Here is a tiny trained network, its code and every weight. The questions are about switching its units off for an input and a class, where a switched-off unit gives its printed mean instead of its output.

import numpy as np


def w(rows, s, z=0):
    codes = np.array(rows[::2]) - 128.0
    scale = np.full(codes.shape[1], s)
    scale[-1] = z or s
    return codes * scale


def f(y):
    return np.maximum(y, 0)


def log_softmax(a):
    a = a - a.max(-1, keepdims=True)
    return a - np.log(np.exp(a).sum(-1, keepdims=True))


def net(x, mask):
    res = np.array(x, float).reshape(1, 3) / 4 @ E
    y = f(res @ A[0][:, :-1].T + A[0][:, -1])
    res = res + np.where(mask, y, B[0][:, -1]) @ B[0][:, :-1]
    return log_softmax(res[-1] @ U[:, :-1].T + U[:, -1])


A, B = {}, {}
E = w([
[109,103,155,230,31,138],'x0',
[200,248,153,148,108,85],'x1',
[169,130,156,57,127,213],'x2',
],0.014)
A[0] = w([
[198,228,128,177,100,94,64],'n1',
[181,155,189,107,64,186,190],'n2',
[151,73,149,8,206,237,199],'n3',
[30,36,15,155,98,121,172],'n4',
[106,163,101,74,245,81,168],'n5',
[178,154,89,74,232,125,159],'n6',
[118,19,99,166,125,136,112],'n7',
[118,81,199,196,43,98,3],'n8',
],0.011,0.0052)
B[0] = w([
[141,164,163,68,142,195,196],'n1',
[102,191,81,141,114,152,192],'n2',
[85,155,9,186,79,203,254],'n3',
[79,106,171,108,192,109,218],'n4',
[155,123,132,83,183,32,202],'n5',
[154,164,79,63,134,119,205],'n6',
[140,91,196,169,152,95,185],'n7',
[150,141,17,128,129,89,186],'n8',
],0.015,0.021)
U = w([
[141,131,89,46,167,97,143],'0',
[133,117,246,82,171,119,85],'1',
[174,71,167,93,60,145,3],'2',
[133,163,76,138,56,198,244],'3',
[106,101,162,189,123,109,62],'4',
],0.013,0.0037)

Each question gives the input, the list of numbers given to net, and the class t.
The units are the neurons (one row each of A and B). Each row of codes is followed by its name. A weight is (code - 128) times the scale printed after its matrix; where a second scale follows, it is the last column's (A, B and U).
mask holds one flag per neuron, in row order. A switched-off neuron (its flag False) gives its mean, the last column of its row in B, instead of its output. The means were averaged over made-up inputs and are rounded, as every weight is.
A unit's drop is (log p(t) with every unit on - log p(t) with that unit switched off) / (log p(t) with every unit on - log p(t) with every unit switched off).
The circuit of an input: a set's keep is (log p(t) with only the set's units on - log p(t) with every unit switched off) / (log p(t) with every unit on - log p(t) with every unit switched off). Starting from all 8 units, units are removed one at a time, each time the one whose removal leaves the highest keep (on an exact tie, the one counted first), for as long as the keep stays at least 0.8.
circuit, biggest first: the units of the circuit, biggest drop first
unit that matters most: the unit with the biggest drop
k most important neurons: the k neurons with the biggest drops, biggest first
input [3,-4,-6], class 4: 3 most important neurons -> n1, n8, n5
input [5,-8,0], class 1: unit that matters most -> n4
input [7,-7,-8], class 4: 3 most important neurons -> n8, n7, n1
input [-6,-4,2], class 3: 2 most important neurons -> n3, n4
input [-7,5,6], class 3: 3 most important neurons -> n3, n4, n2
input [5,3,-7], class 0: 2 most important neurons -> n3, n8
input [6,0,-4], class 4: circuit, biggest first -> n6, n3
input [6,-2,2], class 4: circuit, biggest first -> n3, n6, n1
input [1,-6,-5], class 1: 2 most important neurons -> n3, n4
input [-1,4,-7], class 1: circuit, biggest first -> n3, n8
input [0,-5,-7], class 1: circuit, biggest first -> n3, n4
input [4,-7,-4], class 1: circuit, biggest first -> n3, n4
input [2,-2,1], class 4: 4 most important neurons -> n3, n6, n1, n5
input [-2,5,4], class 3: circuit, biggest first -> n4
input [0,8,-7], class 1: circuit, biggest first -> n3, n1
input [3,-5,-8], class 4: 3 most important neurons -> n8, n1, n5
input [1,-4,-7], class 1: circuit, biggest first -> n3, n4
input [8,1,-7], class 0: 3 most important neurons -> n8, n3, n1
input [4,-4,-6], class 4: 3 most important neurons -> n8, n1, n5
input [-6,-3,8], class 3: circuit, biggest first -> n3
